Look-ups in named tables: a row name and a column name give one cell, copied from the table.

sel.tsv
	zumonil	pevi	fad	gosonip	keferav	govoz	suvope	nusar	roz
lav	109	134	90	125	127	69	44	62	54
purubo	70	74	54	63	49	204	71	63	139
tubevu	150	5	167	130	83	122	94	134	99

fad of lav is 90
govoz of tubevu is 122
fad of purubo is 54
suvope of purubo is 71
keferav of tubevu is 83
nusar of lav is 62
zumonil of purubo is 70
nusar of tubevu is 134
gosonip of purubo is 63
suvope of lav is 44
suvope of tubevu is 94
pevi of purubo is 74
roz of purubo is 139
keferav of purubo is 49
gosonip of tubevu is 130
fad of tubevu is 167

Table mif
         sero  bez  sevala  bis  vigolu
vez       0.6  0.1     0.3  0.5     0.4
vozelak   0.4  0.7     0.2  0.4     0.4
gakulek   0.5  0.2     0.1  0.5     0.2
vun       0.4  0.3     0.6  0.4     0.5
fef       0.5  0.7     0.4  0.5     0.5
riz       0.4  0.6     0.1  0.4     0.3
vap       0.5  0.8     0.5  0.5     0.5
kov       0.5  0.5     0.7  0.4     0.6
zefuvat   0.4  0.8     0.3  0.4     0.4
mene      0.5  0.6     0.4  0.5     0.5
faz       0.5  0.1     0.1  0.4     0.3
bodobol   0.4  0.3     0.6  0.4     0.5

sevala of bodobol: 0.6
bis of vez: 0.5
sevala of vez: 0.3
sevala of vozelak: 0.2
bis of gakulek: 0.5
bis of fef: 0.5
bez of faz: 0.1
sevala of fef: 0.4
sevala of vun: 0.6

Table dezuba
|  | zis | betagof | mor | vem |
|---|---|---|---|---|
| sebule | 134 | 186 | 79 | 81 |
| kuz | 158 | 12 | 163 | 60 |
| dilif | 45 | 120 | 36 | 118 |
| dakamav | 28 | 95 | 221 | 92 |
| timef | 64 | 158 | 209 | 30 |
| gor | 94 | 32 | 106 | 98 |
| faki | 108 | 132 | 189 | 103 |
| kubi | 47 | 140 | 178 | 14 |

betagof of gor is 32
mor of gor is 106
betagof of faki is 132
zis of dilif is 45
betagof of kubi is 140
zis of kuz is 158
betagof of timef is 158

burud
cols = nagemas, bil, zun, doz, tomus, fub, delo, fid
genoleg: [5275, 5255, 6823, 6828, 5299, 5487, 6778, 6067]
linaven: [6463, 5586, 4301, 5480, 5299, 6021, 4503, 6067]
salovu: [8011, 5549, 2707, 5935, 4896, 6955, 3252, 6826]
sebunap: [7999, 5552, 2698, 5935, 4888, 6962, 3265, 6820]
rar: [5368, 4426, 8036, 9329, 4956, 5546, 8193, 6595]
lavos: [5506, 5549, 5754, 5935, 5375, 5546, 5749, 5793]
kivake: [5219, 4957, 7314, 7697, 5299, 5486, 7344, 6067]
gizitik: [8193, 5549, 2487, 5935, 4802, 7089, 3108, 6977]
fibob: [6642, 5595, 4079, 5506, 5299, 6137, 4321, 6067]
mava: [5461, 5549, 6103, 5935, 5325, 5546, 6068, 5837]
penof: [5247, 5179, 6927, 7044, 5299, 5491, 6921, 6067]
lisi: [5506, 5549, 5754, 5849, 5363, 5546, 5749, 5818]

What is the fid of fibob in burud?
6067
What is the fub of rar in burud?
5546
What is the tomus of genoleg in burud?
5299
What is the fub of gizitik in burud?
7089
What is the delo of sebunap in burud?
3265
What is the nagemas of lisi in burud?
5506
What is the bil of rar in burud?
4426
What is the doz of salovu in burud?
5935
What is the zun of salovu in burud?
2707
What is the fub of genoleg in burud?
5487
What is the doz of lisi in burud?
5849
What is the fub of lisi in burud?
5546
What is the delo of mava in burud?
6068
What is the tomus of lavos in burud?
5375
What is the fid of genoleg in burud?
6067
What is the tomus of kivake in burud?
5299
What is the delo of linaven in burud?
4503
What is the delo of fibob in burud?
4321
What is the zun of mava in burud?
6103
What is the nagemas of gizitik in burud?
8193

nep.csv
,riru,tufator,nog,big,beme,mide,tunamap,tidi,gigusef,kis
zemuv,-2.164,-2.239,-2.366,-2.230,-2.305,-2.252,-2.023,-2.223,-2.128,-2.047
pap,-2.204,-1.936,-1.966,-2.183,-1.946,-2.277,-1.931,-2.140,-2.040,-1.860
vodad,0.973,3.338,-4.753,1.578,-4.136,-2.965,-0.104,-3.906,3.399,4.546
petifun,-4.546,-4.671,-9.344,-6.985,-3.673,-0.734,5.265,-2.993,-2.918,0.936
buzuk,-2.179,-1.967,-1.859,-2.070,-1.996,-2.251,-2.334,-2.166,-2.135,-2.167

What is the riru of petifun in nep?
-4.546
What is the nog of zemuv in nep?
-2.366
What is the mide of buzuk in nep?
-2.251
What is the big of zemuv in nep?
-2.230
What is the gigusef of vodad in nep?
3.399
What is the tidi of petifun in nep?
-2.993
What is the kis of pap in nep?
-1.860
What is the gigusef of petifun in nep?
-2.918
What is the gigusef of pap in nep?
-2.040
What is the nog of vodad in nep?
-4.753
What is the mide of vodad in nep?
-2.965
What is the gigusef of buzuk in nep?
-2.135
What is the nog of buzuk in nep?
-1.859
What is the kis of vodad in nep?
4.546
What is the tunamap of vodad in nep?
-0.104
What is the beme of vodad in nep?
-4.136
What is the big of buzuk in nep?
-2.070
What is the big of petifun in nep?
-6.985

Table dake
	dagel	ziregu	defi	vazano	derun	pum	dativo
mesu	619	690	701	779	704	874	597
konan	653	584	558	902	625	813	828
zop	601	733	786	558	739	835	477
mon	722	680	783	399	701	922	684
tadu	597	736	777	448	737	608	492
fuz	759	558	599	649	608	877	962
gat	655	607	741	94	660	745	657
kenese	683	586	540	909	619	687	898
fumuga	658	655	731	221	681	524	666
tosunad	723	573	661	272	624	673	855
pobif	577	721	763	507	731	706	473
kibova	654	630	620	894	659	899	750

konan, dativo -> 828
gat, defi -> 741
pobif, dativo -> 473
kenese, derun -> 619
gat, pum -> 745
konan, defi -> 558
fuz, pum -> 877
fumuga, dagel -> 658
fuz, derun -> 608
Which row has the largest derun? zop

nubog:
,voleme,dasu,begup
vuvobud,190,16,134
bobofu,191,49,152
git,183,28,47
zalekof,185,28,48
vofe,179,16,15
dugubi,184,26,45
peputun,189,79,150

peputun, voleme: 189
bobofu, begup: 152
vofe, voleme: 179
zalekof, voleme: 185
peputun, dasu: 79
bobofu, voleme: 191
vofe, begup: 15
bobofu, dasu: 49
dugubi, voleme: 184
vofe, dasu: 16
dugubi, dasu: 26
zalekof, dasu: 28
git, dasu: 28

Table rekifi
|  | figer | peb |
|---|---|---|
| zafuvi | 54 | 29 |
| begi | -42 | -69 |
| mak | -20 | -85 |
| zuzuda | -38 | -4 |
| golut | 49 | -1 |
| tet | 2 | -22 |
| lafega | -14 | -53 |

zuzuda, peb => -4
zuzuda, figer => -38
mak, peb => -85
lafega, peb => -53
lafega, figer => -14
golut, figer => 49
mak, figer => -20
tet, peb => -22
golut, peb => -1
zafuvi, peb => 29
zafuvi, figer => 54
Row with the largest figer: zafuvi

menivin =
|  | gifisaz | tera | tafopak | nev | vonatu | nakuban |
|---|---|---|---|---|---|---|
| defude | 33716 | 52734 | 74879 | 70590 | 46360 | 44639 |
| pim | 83750 | 18606 | 32610 | 19149 | 62469 | 35944 |
| puzu | 52817 | 19476 | 3527 | 2767 | 37867 | 36325 |
| suk | 25506 | 52789 | 41056 | 2920 | 49380 | 31410 |

defude, nev => 70590
defude, tafopak => 74879
suk, tafopak => 41056
defude, vonatu => 46360
suk, vonatu => 49380
pim, gifisaz => 83750
puzu, nakuban => 36325
pim, vonatu => 62469
puzu, tera => 19476
puzu, nev => 2767
puzu, gifisaz => 52817
puzu, vonatu => 37867
defude, tera => 52734
defude, gifisaz => 33716

muvivo
|  | tukiz | tedoz |
|---|---|---|
| rifus | 168 | 156 |
| zipod | 181 | 198 |
| nor | 162 | 146 |
| veg | 145 | 172 |
| sutakab | 221 | 200 |
| rar | 160 | 231 |
| mab | 189 | 209 |
| bilab | 156 | 55 |
| teto | 157 | 213 |
| zelur | 160 | 241 |
| sudem | 161 | 228 |
| vuv | 147 | 184 |
| gime | 178 | 175 |
| suk | 177 | 160 |

What is the tedoz of sutakab in muvivo? 200
What is the tukiz of vuv in muvivo? 147
What is the tukiz of mab in muvivo? 189
What is the tedoz of rifus in muvivo? 156
What is the tedoz of zipod in muvivo? 198
What is the tedoz of nor in muvivo? 146
What is the tukiz of sutakab in muvivo? 221
What is the tedoz of mab in muvivo? 209
What is the tukiz of teto in muvivo? 157
What is the tedoz of teto in muvivo? 213
What is the tukiz of rar in muvivo? 160
What is the tukiz of veg in muvivo? 145
What is the tedoz of zelur in muvivo? 241
What is the tedoz of rar in muvivo? 231
What is the tukiz of bilab in muvivo? 156
What is the tedoz of veg in muvivo? 172
What is the tedoz of bilab in muvivo? 55
What is the tedoz of vuv in muvivo? 184
What is the tedoz of sudem in muvivo? 228
Row with the largest tukiz: sutakab

